Small tables with named rows and columns. After each table, cells are looked up by row and column.

lutu =
columns: gupoz, mer, ponofa, zura, kug, nit, gosemeg, dit, lebina, sal
zem: [47.747, 66.609, 31.126, 31.229, 33.128, 57.636, 32.554, 23.024, 78.536, 39.535]
vuz: [54.132, 25.063, 61.064, 61.627, 85.840, 54.760, 58.571, 69.513, 32.289, 65.599]
safume: [53.176, 66.272, 50.118, 48.650, 36.632, 49.843, 48.781, 43.189, 60.835, 47.938]
bof: [52.823, 25.741, 58.751, 59.531, 82.735, 54.094, 56.744, 66.933, 33.286, 63.409]
tilabu: [53.088, 37.303, 53.887, 49.754, 66.128, 47.636, 44.031, 47.110, 39.843, 59.239]
tibiviv: [54.921, 24.874, 62.835, 61.884, 85.790, 52.534, 57.615, 68.354, 29.848, 66.932]

What is the gupoz of tilabu in lutu? 53.088
What is the lebina of bof in lutu? 33.286
What is the mer of vuz in lutu? 25.063
What is the dit of bof in lutu? 66.933
What is the lebina of zem in lutu? 78.536
What is the sal of tilabu in lutu? 59.239
What is the zura of safume in lutu? 48.650
Row with the largest gupoz: tibiviv

luf =
        romalu    vin  ludun  lutel  lomoki
lis      -0.16  -0.35   0.31  -0.71   -0.18
vak      -0.31   0.82   0.44   0.05    0.38
fiz      -0.10  -0.61   0.23   0.14    0.48
bovu     -0.28  -0.11  -0.02  -0.02    0.50
rosibi   -0.62  -0.57  -0.10   0.18   -0.58
nomub    -0.54  -0.22  -0.12  -0.15   -0.35
kul      -0.05   0.78  -0.56  -0.06   -0.43
sobem    -0.63  -0.73   0.43   0.04   -0.12
dul      -0.24   0.03   0.19  -0.05   -0.31
pefu      0.01   0.26   0.02  -0.03   -0.03
tunop     0.59   0.11   0.04  -0.22    0.08

lutel of dul is -0.05
vin of fiz is -0.61
romalu of dul is -0.24
ludun of vak is 0.44
lomoki of rosibi is -0.58
vin of dul is 0.03
vin of lis is -0.35
ludun of nomub is -0.12

Table rus
	pafar	zem	mamub	lomaba	bigone	fenumuz
nozanif	36	74	75	46	29	53
dobi	35	80	55	47	36	45
fotonof	53	45	26	58	64	50
gakagum	73	30	50	73	61	71
ralu	57	46	70	79	50	80
vut	65	27	64	61	54	68
das	60	43	22	45	68	37

What is the pafar of dobi in rus? 35
What is the lomaba of das in rus? 45
What is the pafar of das in rus? 60
What is the fenumuz of fotonof in rus? 50
What is the mamub of ralu in rus? 70
What is the lomaba of vut in rus? 61
What is the fenumuz of das in rus? 37
What is the fenumuz of ralu in rus? 80

reb =
|  | gef | borim | selu | rebivas | fimip | bosola | nadufu |
|---|---|---|---|---|---|---|---|
| lelin | 128 | 229 | 168 | 165 | 215 | 163 | 70 |
| kod | 130 | 226 | 170 | 166 | 217 | 165 | 75 |
| riruv | 123 | 237 | 162 | 161 | 207 | 159 | 57 |
| nuti | 155 | 90 | 149 | 112 | 107 | 147 | 214 |

What is the bosola of riruv in reb?
159
What is the fimip of kod in reb?
217
What is the bosola of kod in reb?
165
What is the gef of kod in reb?
130
What is the nadufu of kod in reb?
75
What is the rebivas of nuti in reb?
112
What is the borim of kod in reb?
226
What is the bosola of lelin in reb?
163
What is the gef of lelin in reb?
128
What is the selu of riruv in reb?
162
What is the rebivas of riruv in reb?
161
Row with the largest borim: riruv

tef:
|  | lof | ruravaf | nevedod | tagom | tomu |
|---|---|---|---|---|---|
| vevomaz | 27.4 | 58.6 | 47.6 | 66.3 | 47.7 |
| sedi | 37.6 | 42.9 | 38.9 | 64.4 | 47.8 |
| rap | 17.8 | 31.8 | 64.7 | 45.5 | 26.6 |
| figizar | 62.0 | 67.8 | 14.6 | 32.1 | 23.0 |
| lor | 21.8 | 57.8 | 48.3 | 61.7 | 40.1 |
| fofalip | 60.8 | 47.4 | 37.3 | 38.6 | 61.6 |
| bov | 13.4 | 70.2 | 83.6 | 33.0 | 36.0 |

ruravaf of bov = 70.2
ruravaf of rap = 31.8
nevedod of rap = 64.7
nevedod of vevomaz = 47.6
ruravaf of lor = 57.8
ruravaf of vevomaz = 58.6
lof of rap = 17.8

lopiter.tsv
	dis	sibif	tigu	romati	lun
bobedal	156	134	135	157	223
paf	163	121	149	137	219
letapiz	196	172	130	147	131
kop	177	130	145	147	219
mepon	162	141	146	141	219
degil	159	133	115	155	124
nul	93	223	59	141	191

sibif of bobedal = 134
tigu of kop = 145
lun of mepon = 219
tigu of mepon = 146
sibif of letapiz = 172
romati of letapiz = 147

fibod
        gakes   duf  ravet  mulopum  dukera  tozitiv   mez
dufuso   5.07  4.67   5.99     5.24    7.77     5.38  4.57
nem      6.77  4.02   5.54     4.81    5.07     5.16  5.12
fezabi   5.32  4.21   5.25     5.24    5.38     4.72  4.85
dor      5.03  5.00   5.54     4.56    3.41     5.16  4.57
puz      5.56  6.06   4.09     4.51    5.70     5.64  4.72
kamez    3.01  6.58   7.57     6.08    2.47     5.16  6.02
sen      5.91  4.13   5.54     5.14    5.84     4.31  4.90
ganu     6.11  4.67   4.42     5.62    3.77     4.69  5.02
gen      4.55  4.67   5.54     5.64    5.70     3.87  5.09
lusa     3.99  3.93   5.54     5.76    5.92     3.24  5.33
bep      7.15  6.42   5.54     5.24    8.10     5.17  5.30
legura   4.48  4.67   4.64     5.76    5.93     6.77  5.69

mez of dor is 4.57
mez of fezabi is 4.85
gakes of ganu is 6.11
mez of ganu is 5.02
ravet of gen is 5.54
tozitiv of dufuso is 5.38
tozitiv of sen is 4.31
tozitiv of lusa is 3.24
ravet of lusa is 5.54

Table fopulof
,sekob,mel,zukal,bomulas,ded
diri,63,213,206,114,187
lub,172,162,125,169,97
godez,59,213,214,120,191
lirekod,56,204,226,131,199
ludun,181,154,117,171,92
ros,119,156,220,143,253
mar,220,68,188,243,206

ded of ludun = 92
ded of mar = 206
sekob of godez = 59
zukal of godez = 214
bomulas of diri = 114
mel of godez = 213
zukal of mar = 188
mel of mar = 68
sekob of mar = 220
ded of godez = 191
ded of ros = 253
zukal of diri = 206
ded of diri = 187
zukal of ludun = 117
bomulas of godez = 120
ded of lub = 97
Row with the largest sekob: mar

fuz.csv
,fedo,ket
sefil,0.189,0.664
leda,0.935,0.639
febe,0.089,0.665
dop,0.827,0.639
kebele,0.125,0.668
mamodam,0.054,0.673
sedur,0.720,0.660
guped,0.302,0.650

ket of febe is 0.665
fedo of mamodam is 0.054
fedo of sefil is 0.189
ket of leda is 0.639
fedo of leda is 0.935
fedo of kebele is 0.125
ket of kebele is 0.668
fedo of sedur is 0.720
ket of guped is 0.650
ket of mamodam is 0.673
fedo of dop is 0.827
ket of sefil is 0.664
fedo of guped is 0.302
ket of sedur is 0.660

biza.tsv
	lorevum	tutafo	loze	pidigit	dud	sasabop	bopup
zim	193	160	157	143	165	125	148
dal	183	172	136	132	149	143	144
miza	135	115	174	161	169	92	142
ratigi	135	144	113	124	112	177	139
gilutop	150	151	117	125	119	174	143
som	80	150	133	143	147	101	110
met	93	115	106	122	87	194	131
lipure	107	137	172	164	184	59	121
beviv	88	143	139	146	149	101	115
kig	162	164	121	126	131	162	142
ronafu	165	163	120	125	128	167	144
kon	115	142	112	125	111	169	131
nuda	109	115	108	121	88	201	138
dup	68	141	126	140	133	115	109

What is the bopup of som in biza?
110
What is the sasabop of kon in biza?
169
What is the bopup of gilutop in biza?
143
What is the lorevum of som in biza?
80
What is the tutafo of zim in biza?
160
What is the bopup of zim in biza?
148
What is the lorevum of kon in biza?
115

